[97 116 83 137 124 104 83 105 100 107 104 114 122 114 137] = Zoza
[85 112 76 135 92 94 127 72 88 113 94 103 82 85 115] = fubo
[126 11 115 79 119 127 98 103 106 63 85 100 104 136 63] = Laz
[117 80 68 104 131 134 40 88 96 125 121 107 123 133 115] = Mafo
[85 112 81 135 92 94 127 94 88 113 94 103 82 85 72] = musi
[110 92 87 136 119 114 99 82 95 130 115 96 120 99 120] = Peb
[119 96 57 127 113 121 83 77 80 123 107 100 138 122 106] = zaf
[85 112 76 135 92 94 127 72 88 113 94 103 82 85 72] = Pavum
[106 135 92 130 127 95 88 96 76 133 104 90 145 99 137] = dis
[119 47 57 127 113 121 83 77 80 126 107 100 138 122 106] = Daz
q: [85 112 76 135 92 94 127 72 88 113 94 103 82 85 115]
fubo
q: [119 96 57 127 113 121 83 77 80 123 107 100 138 122 106]
zaf

[105 101 107 101 107 104 101 101 102 110 108 102 94 106 103 99 107 106 104 99 99 97 103 107 110 107 105 93 95 106 99 100 97 104 106 97 100 106 110 106 107 101 106 100 101 100] -> Zoza
[81 105 96 52 124 128 117 78 134 104 108 102 83 130 109 77 94 107 102 94 90 83 101 107 138 122 130 72 59 96 72 106 79 134 109 61 95 127 113 131 150 106 95 79 90 98] -> ril
[106 100 108 104 104 102 98 102 99 110 108 102 93 103 103 101 106 103 103 98 98 98 103 106 106 105 102 95 97 105 101 98 98 99 105 103 101 103 109 103 102 100 103 99 101 99] -> Laz
[124 100 89 94 105 89 101 92 95 93 96 90 95 97 89 91 100 94 102 93 93 88 90 101 102 101 99 87 92 101 92 102 94 105 97 106 107 106 100 101 97 110 90 104 98 99] -> fubo
[106 105 96 115 117 69 94 95 72 107 108 80 77 89 76 87 123 98 116 80 83 70 83 117 111 109 96 62 89 120 94 103 87 104 106 100 63 108 113 99 86 95 94 120 105 98] -> Divu
[106 100 96 115 117 69 94 95 72 107 108 80 77 89 76 87 123 98 116 80 83 70 83 117 111 109 96 62 89 120 94 103 87 104 106 100 63 108 113 99 86 95 94 120 105 98] -> zaf
[108 101 111 106 105 103 99 103 99 113 110 103 93 104 104 101 109 108 104 98 99 98 105 108 108 107 103 94 98 107 102 99 98 101 107 100 102 105 111 104 104 100 109 100 102 100] -> Daz
[106 100 108 104 104 102 98 102 99 110 108 102 93 103 103 101 106 105 103 98 98 98 103 106 106 105 144 64 39 84 54 109 70 152 107 39 94 136 108 144 176 109 85 64 80 97] -> dis
[72 105 89 37 125 134 121 71 142 98 104 101 84 135 109 71 87 104 99 94 89 81 104 103 141 122 134 70 52 90 64 96 99 96 109 103 105 103 114 103 101 99 113 99 103 99] -> Pavum
[113 99 101 125 120 61 89 97 61 115 114 77 68 86 72 86 132 100 120 75 79 64 81 123 114 112 93 52 88 128 96 101 84 101 110 103 56 109 120 98 79 92 97 124 107 96] -> Peb
q: [106 100 108 104 104 102 98 102 99 110 108 102 93 103 103 101 106 103 103 98 98 98 103 106 106 105 102 95 97 105 101 98 98 99 105 103 101 103 109 103 102 100 103 99 101 99]
Laz
q: [97 100 106 110 106 107 101]
Zoza
q: [108 101 111 106 105 103 99 103 99 113 110 103 93 104 104 101 109 108 104 98 99 98 105 108 108 107 103 94 98 107 102 99 98 101 107 100 102 105 111 104 104 100 109 100 102 100]
Daz
q: [113 99 101 125 120 61 89 97 61 115 114 77 68 86 72 86 132 100 120 75 79 64 81 123 114 112 93 52 88 128 96 101 84 101 110 103 56 109 120 98 79 92 97 124 107 96]
Peb
q: [106 100 96 115 117 69 94 95 72 107 108 80 77 89 76 87 123 98 116 80 83 70 83 117 111 109 96 62 89 120 94 103 87 104 106 100 63 108 113 99 86 95 94 120 105 98]
zaf

[96 110 120 82 102 109 64 70 91 103 104 72 94 126 85 120 109 109 95 72 77 82 93 106] -> musi
[79 95 75 128 118 111 127 98 97 118 73 161 116 108 141 82 118 78 70 163 118 126 99 71] -> Laz
[77 97 79 142 100 116 143 103 95 131 76 176 127 106 155 82 114 74 70 184 130 134 100 63] -> fubo
dup Laz: 
[118]
q: [79 95 75 128 118 111 127 98 97 118 73 161 116 108 141 82 118 78 70 163 118 126 99 71]
Laz

[163 165 165 165 164 165 165 165 166 166 165 165 166 163 165 164 165 165 163 165 165 164 165 166 166 166 165 165 165 164 165 166 166 165 166 165 165] : Laz
[99 101 99 100 99 101 100 99 100 99 101 99 100 100 100 101 100 100 100 100 99 100 100 100 100 99 100 100 100 100 101 100 103 118 149 163 165] : Pavum
[100 100 100 100 100 101 101 100 102 100 101 99 100 100 101 99 101 98 100 101 103 124 154 163 164 165 164 165 165 164 166 164 165 165 164 165 166] : Peb
[100 100 100 100 100 101 101 100 102 100 101 99 100 100 101 99 101 98 100 101 103 124 154 163 164 165 164 165 165 164 166 164 165 164 166 166 165] : Daz
[99 100 100 101 100 99 101 99 101 100 101 100 101 100 100 100 100 99 99 100 100 99 100 100 100 99 101 99 99 100 99 100 99 100 104 126 156] : Divu
[127 156 163 165 165 165 164 164 166 165 166 164 165 166 164 165 163 165 165 165 164 165 165 165 166 165 165 165 165 165 165 165 166 165 164 164 164] : ril
[100 99 100 100 100 99 100 100 102 101 101 100 100 100 99 100 100 100 99 99 100 100 100 100 100 104 119 150 163 165 165 165 164 164 165 166 164] : Zoza
q: [127 156 163 165 165 165 164 164 166 165 166 164 165 166 164 165 163 165 165 165 164 165 165 165 166 165 165 165 165 165 165 165 166 165 164 164 164]
ril
q: [163 165 165 165 164 165 165 165 166 165 165 165]
ril
q: [127 156 163 165]
ril

[110 35 40 84 83 26] = Peb
[176 34 103 46 65 103] = dis
[60 163 112 151 137 170] = ril
[85 29 52 31 102 173] = Zoza
[85 62 155 152 29 103] = Divu
[39 131 166 107 73 99] = zaf
[101 107 167 139 31 56] = Pavum
[118 145 73 135 102 175] = musi
[151 110 65 103 79 43] = Mafo
[62 61 163 102 152 40] = Laz
[176 34 103 153 114 170] = fubo
[103 33 33 161 43 33] = Daz
q: [40 84 83]
Peb
q: [33 33 161 43]
Daz
common Zoza musi: 
[102]
q: [29 52 31]
Zoza
dup Daz: 
[33]
common Laz Peb: 
[40]

[94 64 64 78 48 127 147 150 33 69 88 153 119 146 48 124 125 137 34 24 139 34 56 135 106 148 93 120 28 146]  Mafo
[97 48 58 78 148 58 59 155 120 63 79 154 77 177 102 31 125 116 40 126 156 50 49 92 126 130 36 170 29 78]  zaf
[108 78 103 166 32 73 27 115 127 51 103 61 73 132 107 73 112 73 85 119 43 96 70 148 63 123 60 122 59 117]  dis
[165 98 144 130 48 154 89 47 165 75 29 131 169 126 38 24 50 48 173 132 171 155 138 93 138 36 132 104 127 88]  Pavum
[97 48 58 78 148 58 59 155 120 63 79 154 77 177 102 31 125 116 40 126 125 122 111 120 147 148 84 142 112 53]  Peb
[145 66 72 27 32 169 177 131 70 94 116 105 64 137 172 115 174 132 23 80 62 47 124 80 171 31 157 120 142 93]  Laz
q: [166 32 73 27 115 127 51 103 61]
dis
dup Laz: 
[80]
q: [145 66 72 27 32 169 177 131 70 94 116 105 64 137 172 115 174 132 23 80 62 47 124 80 171 31 157 120 142 93]
Laz
q: [94 64 64 78 48 127 147 150 33 69 88 153 119 146 48 124 125 137 34 24 139 34 56 135 106 148 93 120 28 146]
Mafo
q: [108 78 103 166 32 73 27 115 127 51 103 61 73 132 107 73 112 73 85 119 43 96 70 148 63 123 60 122 59 117]
dis

[62 114 135 107 125 80 147] : Mafo
[95 100 72 104 124 87 144] : fubo
[53 96 73 93 106 73 83] : Divu
[107 110 148 109 108 46 135] : Zoza
[175 96 104 101 86 72 87] : Daz
[152 90 76 98 71 105 70] : Peb
[73 91 73 94 73 144 73] : ril
[52 96 76 94 106 144 85] : Pavum
dup ril: 
[73]
q: [76 94 106 144 85]
Pavum
q: [62 114 135]
Mafo
q: [94 73]
ril
common Pavum Daz: 
[96]

[131 95 87 60 89 26 105 85 67 54]  Pavum
[143 110 66 52 78 107 150 76 125 103]  Divu
[160 138 161 65 98 68 89 82 82 113]  musi
[143 110 66 52 78 107 150 76 125 89]  Daz
[112 51 55 77 137 70 125 112 27 91]  Laz
[139 118 81 51 69 47 117 81 91 49]  zaf
[76 111 35 96 87 36 149 97 90 109]  ril
[143 110 66 52 78 107 150 119 79 40]  Zoza
q: [143 110 66 52 78 107 150 76 125 89]
Daz
q: [110 66 52 78 107 150 119 79 40]
Zoza

[116 132 80 116]  musi
[71 122 76 126]  zaf
[105 132 105 105]  Mafo
[140 121 140 140]  Divu
[101 150 85 150]  dis
[79 122 76 126]  Zoza
[100 152 101 100]  Peb
q: [71 122 76 126]
zaf
dup Divu: 
[140]
dup Peb: 
[100]
dup dis: 
[150]
dup Mafo: 
[105]

